Below is a small trained network, with its code and all its weights. Each question gives an input and a class and asks what happens when units are switched off, that is, made to give their printed mean instead of their output.

import numpy as np


def w(rows, s, z=0):
    codes = np.array(rows[::2]) - 128.0
    scale = np.full(codes.shape[1], s)
    scale[-1] = z or s
    return codes * scale


def f(y):
    return np.maximum(y, 0)


def log_softmax(a):
    a = a - a.max(-1, keepdims=True)
    return a - np.log(np.exp(a).sum(-1, keepdims=True))


def net(x, mask):
    res = np.array(x, float).reshape(1, 7) / 4 @ E
    y = f(res @ A[0][:, :-1].T + A[0][:, -1])
    res = res + np.where(mask, y, B[0][:, -1]) @ B[0][:, :-1]
    return log_softmax(res[-1] @ U[:, :-1].T + U[:, -1])


A, B = {}, {}
E = w([
[18,25,119,189,206,36,75],'x0',
[153,255,200,82,236,67,190],'x1',
[208,127,212,191,173,86,217],'x2',
[121,74,233,44,232,196,111],'x3',
[128,141,13,142,116,61,248],'x4',
[251,78,182,230,89,21,75],'x5',
[30,144,131,211,48,201,219],'x6',
],0.0077)
A[0] = w([
[167,162,196,100,159,124,174,122],'neuron 0',
[174,76,148,90,76,231,106,125],'neuron 1',
[101,41,136,112,149,132,125,137],'neuron 2',
[133,145,43,170,107,83,155,165],'neuron 3',
[179,79,117,157,95,75,201,115],'neuron 4',
[146,85,138,137,96,97,73,74],'neuron 5',
[85,149,121,150,132,173,107,62],'neuron 6',
[137,85,114,183,121,87,21,121],'neuron 7',
[138,163,82,154,36,99,186,124],'neuron 8',
[75,157,69,86,125,136,100,150],'neuron 9',
[180,127,102,67,81,177,117,126],'neuron 10',
[112,109,102,169,114,100,185,114],'neuron 11',
[25,77,153,156,167,160,78,162],'neuron 12',
[70,107,115,171,76,137,158,168],'neuron 13',
[160,72,158,92,153,80,132,116],'neuron 14',
[168,124,101,209,97,85,234,122],'neuron 15',
[113,225,155,138,133,153,117,159],'neuron 16',
[136,223,88,48,158,89,131,175],'neuron 17',
[207,89,168,178,163,56,88,191],'neuron 18',
[141,184,214,130,141,165,220,112],'neuron 19',
[134,118,146,132,132,119,115,2],'neuron 20',
[151,179,135,49,113,184,196,175],'neuron 21',
[34,70,102,124,148,168,107,98],'neuron 22',
[120,92,146,246,68,57,37,203],'neuron 23',
[178,95,220,95,165,45,133,114],'neuron 24',
],0.011,0.0037)
B[0] = w([
[173,89,149,66,225,187,171,195],'neuron 0',
[109,86,110,189,129,219,13,199],'neuron 1',
[98,112,109,161,167,83,124,172],'neuron 2',
[116,176,93,208,56,134,191,215],'neuron 3',
[166,109,106,192,161,154,133,203],'neuron 4',
[162,110,143,134,74,123,98,171],'neuron 5',
[79,92,126,87,96,136,138,164],'neuron 6',
[119,149,193,132,75,57,60,207],'neuron 7',
[116,130,114,166,95,161,144,222],'neuron 8',
[65,121,48,69,64,74,154,198],'neuron 9',
[107,115,38,168,113,202,62,183],'neuron 10',
[113,85,168,131,131,145,202,186],'neuron 11',
[98,20,138,90,154,60,122,216],'neuron 12',
[103,65,118,191,128,131,135,202],'neuron 13',
[143,123,87,141,207,92,110,175],'neuron 14',
[168,124,152,239,120,152,225,237],'neuron 15',
[142,106,150,51,69,157,160,183],'neuron 16',
[183,216,47,42,99,118,164,203],'neuron 17',
[175,183,176,158,193,89,99,235],'neuron 18',
[178,110,254,46,133,191,172,219],'neuron 19',
[110,141,111,144,134,107,96,134],'neuron 20',
[141,104,116,55,85,179,102,221],'neuron 21',
[25,7,88,108,164,64,139,209],'neuron 22',
[153,121,202,180,36,79,134,252],'neuron 23',
[191,205,86,91,221,104,107,215],'neuron 24',
],0.0078,0.015)
U = w([
[175,125,184,52,140,195,174,244],'0',
[211,165,78,108,254,110,129,126],'1',
[23,36,83,106,150,48,139,59],'2',
[138,117,103,226,116,156,249,6],'3',
[114,80,55,134,96,223,32,131],'4',
[142,200,7,66,91,120,165,183],'5',
[208,125,192,149,99,42,48,162],'6',
],0.0099,0.0013)

Each question gives the input, the list of numbers given to net, and the class t.
The units are the neurons (one row each of A and B). Each row of codes is followed by its name. A weight is (code - 128) times the scale printed after its matrix; where a second scale follows, it is the last column's (A, B and U).
mask holds one flag per neuron, in row order. A switched-off neuron (its flag False) gives its mean, the last column of its row in B, instead of its output. The means were averaged over made-up inputs and are rounded, as every weight is.
A unit's drop is (log p(t) with every unit on - log p(t) with that unit switched off) / (log p(t) with every unit on - log p(t) with every unit switched off).
The circuit of an input: a set's keep is (log p(t) with only the set's units on - log p(t) with every unit switched off) / (log p(t) with every unit on - log p(t) with every unit switched off). Starting from the 12 units with the biggest drops (on a tie, the unit counted first), units are removed one at a time, each time the one whose removal leaves the highest keep (on an exact tie, the one counted first), for as long as the keep stays at least 0.8.
units of the circuit, in order: the units of the circuit, biggest drop first
top k neurons: the k neurons with the biggest drops, biggest first
drop of u: that unit's drop, to one decimal
input [0,-8,-5,-3,2,-8,-3], class 2: units of the circuit, in order	neuron 22
input [-5,-1,-2,4,7,-8,5], class 4: units of the circuit, in order	neuron 21; neuron 10
input [3,-2,5,-6,-6,-4,-1], class 6: top 3 neurons	neuron 9; neuron 22; neuron 23
input [5,-8,8,3,7,8,0], class 6: top 3 neurons	neuron 7; neuron 18; neuron 23
input [-8,-2,5,-6,0,-1,-6], class 5: top 2 neurons	neuron 17; neuron 23
input [-7,-6,7,-3,-8,0,-4], class 4: top 2 neurons	neuron 1; neuron 10
input [-6,4,1,-4,-8,0,-5], class 0: top 3 neurons	neuron 16; neuron 19; neuron 21
input [5,-7,7,-1,-4,2,7], class 6: top 3 neurons	neuron 23; neuron 7; neuron 12
input [1,-7,-8,-7,3,-1,4], class 2: top 2 neurons	neuron 22; neuron 9
input [-4,5,8,-8,-8,-3,-5], class 0: top 2 neurons	neuron 19; neuron 16
input [2,6,-5,6,5,-6,5], class 2: top 3 neurons	neuron 22; neuron 12; neuron 9
input [-1,4,-1,-1,3,1,-3], class 1: top 2 neurons	neuron 9; neuron 23
input [0,6,7,5,-3,-4,-5], class 1: top 2 neurons	neuron 24; neuron 14
input [-4,4,-4,7,6,-6,8], class 0: units of the circuit, in order	neuron 19
input [-5,2,-3,-8,-7,-6,4], class 4: drop of neuron 24	0.2
input [-6,8,-6,-4,-1,0,4], class 5: drop of neuron 17	2.7
input [-8,2,-6,-5,-3,-4,5], class 4: drop of neuron 1	0.6
